In the rows, 128 means zero.
Each row has a class, written after it.
[159 140 162 114 118  89 140 127 120 118 162 159 118 147 138 104  99  65
  72  22 144 133 138 108 114 169 130  94 131 145 129 143 149] : kisup
[143 106 139 124  99  54 141 117 123 118 136 128 114 130 123 126 113 107
 112  64 139 140 123 115 129 135 157 123 109 110 119 147 139] : kisup
[132 121 130 112 110 136 125 104 109 125 144 144 135  97 114 121 129 110
  91  91 151 111 129 120 106 161 148 128 123 117 117 124 110] : kisup
[131 118 134 110  96  91 133 133 126 121 151 141 128 119 117 133 115 107
 104  67 160 101 111 128 112 143 110 121 108 114 123 117 139] : kisup
[137 111 137  89 145  73 137 138 157 133 145 138  91 133 114 136 119  98
 134  94 122 157 127 103 115 154 103 109 133 119 136 125 138] : kisup
[153 161 135 151 132 154 111  49 111 117 123 171 152 121 133 123 142 143
  55 116 162 101 135 146 119 141 130 130  91 169 118 148 153] : Zapod
[ 95 119 117 106 128 133 122 136 124 122 148 171 108 119  86 124 138 103
  57 100 160 144 130 113  89 159 115 129 105 130 129 102 150] : kisup
[144 150 127 138 126 110 139 110 111 117 107 159 138 123 116 105 114 137
  53  79 157  86 140 154 111 152 130 137  83 169 118 161 157] : Zapod
[134 121 128 134 113 134 142 121 123 122 124 137 126  98 121 120 113 143
 107 125 162  79 133 143 120 132 131 126 104 142 122 128 130] : Zapod
[ 97  91 113  88 122 157 106 146 144 136 127 136 103 132 103 152 119  95
 161 185 147 147 120  99 130 157  98 135 140 102 169  50 125] : kisup
[117 123 128 154 121 155 120 112 113 121 136 158 135 104 117 116 129 139
 108 136 158  97 139 138 131 137 124 114 117 140 144 105 126] : Zapod
[160 103 137 109  80  77 131 117 137 102 167 114 109 123 105 129 108 102
 131  57 158 113 108 123  91 131 130 110 116  92 119 120 105] : kisup
[134 137 135 134 125 173 129 126 110  99 123 149 149 110 108 115 123 152
  64 111 154  78 127 156  99 142 129 136  92 141 123  48 132] : Zapod
[109 145 137 138 113 114 141 129 113 112 139 150 139  96 118 118 121 134
  77  93 171  90 125 140 126  90 147 126 109 153 118 138 156] : Zapod
[125 121 120 111 117 182 137 128 127 125 158 134 125 113 117 125 132 125
 100 139 160 113 125 139 141 117 122  99 128 111 138  66 106] : Zapod
[132 133 138 140 128 113 142 112 108 122 139 138 142 114 117 110 115 140
  77  98 155  82 133 145 110 142 130 131 107 144 115 143 138] : Zapod
[133 131 147 111 123 102 128 134 127 123 146 132 108 126 114 121 125 124
 127  91 134 126 136 118 115 139 126 109 117 107 120 124 121] : kisup
[137 142 132 125 132  97 138 138 131 128 117 124 129 128 123 120 118 154
  93 107 131 131 131 132 109 131 133 118 108 146 122 127 130] : Zapod
[121 157 142 128 116 192 116 118 100 112 150 158 150 120 125 106 134 140
  74 114 150 116 129 136 126 148 129 107 127 171 137 106 149] : Zapod
[116 148 129 122 105 172 130  69 113 111 117 143 129  97 120 112 110 148
  69 100 201  83 140 147 111 133 127 141 115 138 128 110 128] : Zapod
[128 118 124 116 102 114 129 139 129 126 145 164 113 111 126 126 131  98
 109  95 142 123 127 105 115 159 119 112 131 152 132 111 143] : kisup
[112 122 113 111 105 182 118 133 109 126 158 146 116  91 120 120 129  95
  90 124 163 120 142 114 115 162 100 118 112 123 150  50 128] : Zapod
[126 125 136 171 104 134 153  94 100 118 113 161 134 103 115  99 114 153
  53 100 167  56 150 159 120 143 134  98  84 155 131 133 151] : Zapod
[119 108 120 104  86 110 111 138 116 119 167 169 104 128  79 151 118 112
 127  74 154 120 128 109  98 161 115 115 129 107 136  88 141] : kisup
[133 124 129 137  94 155 131 120 106 101 151 137 132  98 114 120 115 128
  74  91 175  85 147 148 114 140 129 113 101 126 127 104 135] : Zapod
[121 141 139 119 114 105 140 132 124 111 130 147 126 123 118 126 132 119
 103  88 147 120 131 129  97 152 127 124 111 137 130 128 142] : kisup
[138 111 134 108 107 101 130 133 130 108 149 152 111 112 106 135 112 108
  86  61 174 120 140 135  78 139 115 118  89 101 125  92 124] : kisup
[122 116 115 130  78 106 148 119 108 113 135 176 122  90  98  92 116 121
  50  82 189  47 147 140  89 179 122 128  65 130 126 107 160] : Zapod
[144 126 130 116 123 125 128 140 123 118 160 129 119 119 122 107 124 103
 108  78 125 129 134 120 119 137 130 125 128 123 131 120 113] : kisup
[145 124 129 112 107 100 132 127 113 110 147 152 115 139 116 114 135 116
  79  91 155 102 121  95 119 146 133 105 113 130 123 114 137] : kisup
[133 110 130 113 104  91 136 129 130 111 155 145 119 126 100 117  80  97
 110  66 155 112 137 121 113 154 119 113 109 115 119 107 137] : kisup
[154 132 121 109 118 141 128 136 126 107 148 156 117 116 125 117 127 111
  88  99 158 121 133 130 113 157 123 120 124 131 142 113 134] : kisup
[152 137 154 137 128  84 132 119 124 125 120 139 127 129 133 116 119 140
 110 135 125 115 147 118 110 124 129 145 119 111  99 171 126] : Zapod
[145  57 124 113  70   4 143 105 170 111 105  94  97 105  66 158  76 105
 157  35 177  46 101 132  75 115 149 122  56  54 108 139 107] : kisup
[119 117 131  97 130 137 124 150 144 144 141 136 111 112 122 139 131 109
 136 113 127 160 123 118 113 136 119 118 137 112 131  90 122] : kisup
[123 136 131 115 127 135 122 137 129 130 147 152 124 119 123 113 134  97
  98  85 151 127 125 109 109 152 132 123 122 134 119  89 136] : kisup
